Here is a tiny trained network, its code and every weight. The questions are about switching its units off for an input and a class, where a switched-off unit gives its printed mean instead of its output.

import numpy as np


def w(rows, s, z=0):
    codes = np.array(rows[::2]) - 128.0
    scale = np.full(codes.shape[1], s)
    scale[-1] = z or s
    return codes * scale


def norm(h):
    return h / np.sqrt((h * h).mean(-1, keepdims=True) + 1e-5)


def f(y):
    return y / 2 * (1 + np.tanh(0.7978845608 * (y + 0.044715 * y**3)))


def log_softmax(a):
    a = a - a.max(-1, keepdims=True)
    return a - np.log(np.exp(a).sum(-1, keepdims=True))


def net(x, mask):
    res = np.array(x, float).reshape(1, 8) / 4 @ E
    u = 0
    for l in range(3):
        y = f(norm(res) @ A[l][:, :-1].T + A[l][:, -1])
        res = res + np.where(mask[u : u + 5], y, B[l][:, -1]) @ B[l][:, :-1]
        u += 5
    return log_softmax(norm(res)[-1] @ U[:, :-1].T + U[:, -1])


A, B = {}, {}
E = w([
[129,127,125,125,131,125],'x0',
[54,90,79,103,169,90],'x1',
[141,135,137,2,155,212],'x2',
[126,133,127,127,125,124],'x3',
[228,109,69,160,243,121],'x4',
[163,111,62,101,53,113],'x5',
[123,138,123,128,133,121],'x6',
[148,26,154,142,88,217],'x7',
],0.0061)
A[0] = w([
[145,111,50,161,190,175,135],'L0N1',
[255,178,235,130,76,113,61],'L0N2',
[135,118,185,93,173,141,2],'L0N3',
[138,143,131,75,179,179,45],'L0N4',
[154,144,105,151,112,113,156],'L0N5',
],0.0095,0.0034)
B[0] = w([
[134,115,193,92,23,52,252],'L0N1',
[36,2,66,115,198,95,252],'L0N2',
[155,189,112,220,142,113,140],'L0N3',
[94,142,36,217,112,166,210],'L0N4',
[95,169,97,132,57,146,158],'L0N5',
],0.0076,0.0033)
A[1] = w([
[146,152,74,95,137,173,57],'L1N1',
[80,104,78,157,198,146,7],'L1N2',
[113,88,145,202,119,53,50],'L1N3',
[98,129,215,166,215,136,93],'L1N4',
[137,251,121,137,133,133,111],'L1N5',
],0.011,0.0022)
B[1] = w([
[123,177,152,254,132,195,170],'L1N1',
[117,106,40,162,130,129,192],'L1N2',
[113,164,117,166,155,196,254],'L1N3',
[179,98,33,74,7,104,219],'L1N4',
[208,207,160,105,124,134,196],'L1N5',
],0.0085,0.0042)
A[2] = w([
[123,141,123,67,194,198,125],'L2N1',
[116,152,78,87,68,206,174],'L2N2',
[86,37,67,121,146,140,158],'L2N3',
[255,92,101,139,225,106,7],'L2N4',
[146,46,187,139,122,190,133],'L2N5',
],0.0095,0.0016)
B[2] = w([
[72,127,104,249,183,95,146],'L2N1',
[180,100,127,162,85,90,236],'L2N2',
[129,162,110,83,170,193,255],'L2N3',
[132,73,177,107,122,84,187],'L2N4',
[114,194,149,107,165,138,209],'L2N5',
],0.013,0.0062)
U = w([
[141,116,115,97,148,121,254],'0',
[175,71,68,81,91,104,117],'1',
[42,64,84,60,230,104,113],'2',
[124,122,131,226,168,131,38],'3',
[101,47,251,62,125,56,132],'4',
[151,170,171,66,180,133,124],'5',
[146,114,102,94,141,129,79],'6',
],0.011,0.0055)

Each question gives the input, the list of numbers given to net, and the class t.
The units are the neurons (one row each of A and B). Each row of codes is followed by its name. A weight is (code - 128) times the scale printed after its matrix; where a second scale follows, it is the last column's (A, B and U).
mask holds one flag per neuron, layer by layer. A switched-off neuron (its flag False) gives its mean, the last column of its row in B, instead of its output. The means were averaged over made-up inputs and are rounded, as every weight is.
A unit's drop is (log p(t) with every unit on - log p(t) with that unit switched off) / (log p(t) with every unit on - log p(t) with every unit switched off).
The circuit of an input: a set's keep is (log p(t) with only the set's units on - log p(t) with every unit switched off) / (log p(t) with every unit on - log p(t) with every unit switched off). Starting from the 12 units with the biggest drops (on a tie, the unit counted first), units are removed one at a time, each time the one whose removal leaves the highest keep (on an exact tie, the one counted first), for as long as the keep stays at least 0.8.
units of the circuit, in order: the units of the circuit, biggest drop first
most important unit: the unit with the biggest drop
top k neurons: the k neurons with the biggest drops, biggest first
top k neurons in layer l: the k neurons of layer l with the biggest drops, biggest first
input [-8,-3,5,7,-8,6,0,-4], class 4: units of the circuit, in order : (L2N3; L1N4)
input [-5,-1,5,-4,-7,0,-1,-3], class 4: units of the circuit, in order : (L2N3)
input [-1,-5,-4,-2,1,2,5,7], class 5: units of the circuit, in order : (L2N5; L0N4; L1N4)
input [-2,3,8,4,5,-1,-3,5], class 3: top 2 neurons : (L0N2; L0N4)
input [6,-7,-3,2,8,-8,-3,3], class 1: top 2 neurons : (L1N4; L0N2)
input [-4,3,7,5,8,1,-5,5], class 4: top 2 neurons in layer 0 : (L0N1; L0N2)
input [8,-5,8,-4,-7,0,2,5], class 3: top 4 neurons : (L2N1; L0N1; L1N4; L2N2)
input [7,-5,-7,6,-1,-7,-6,7], class 1: top 3 neurons in layer 1 : (L1N4; L1N1; L1N2)
input [1,-3,7,0,-2,-7,1,-6], class 1: units of the circuit, in order : (L1N4; L2N2)
input [-5,-7,-6,-2,-3,3,-1,-2], class 2: units of the circuit, in order : (L0N2; L2N2)
input [6,1,2,-2,8,-2,-3,5], class 4: top 2 neurons : (L0N1; L2N4)
input [3,-6,-1,0,0,-6,4,-1], class 1: top 3 neurons : (L1N4; L1N2; L2N5)
input [8,-7,-3,-5,5,3,-3,8], class 5: units of the circuit, in order : (L2N5; L1N4; L0N4)
input [4,5,4,8,-8,-6,-2,-4], class 4: top 2 neurons : (L0N2; L2N3)
input [1,-7,4,-1,8,0,6,0], class 4: most important unit : L2N4
input [7,-8,-5,5,-7,-8,-7,-8], class 1: top 2 neurons : (L1N4; L0N1)
input [8,-8,-5,3,8,5,5,4], class 2: top 2 neurons : (L0N2; L2N2)
input [5,-6,3,6,-5,-3,4,-6], class 2: top 2 neurons : (L0N2; L1N1)
input [-3,-6,2,5,5,-7,6,-5], class 1: top 2 neurons : (L1N4; L0N2)
input [3,1,6,6,4,-3,5,-6], class 3: units of the circuit, in order : (L2N1)
input [-1,1,7,-5,-4,-2,-2,-4], class 3: top 2 neurons : (L2N1; L0N1)
input [-3,4,-6,-4,8,-1,-1,-3], class 4: top 2 neurons in layer 2 : (L2N4; L2N3)
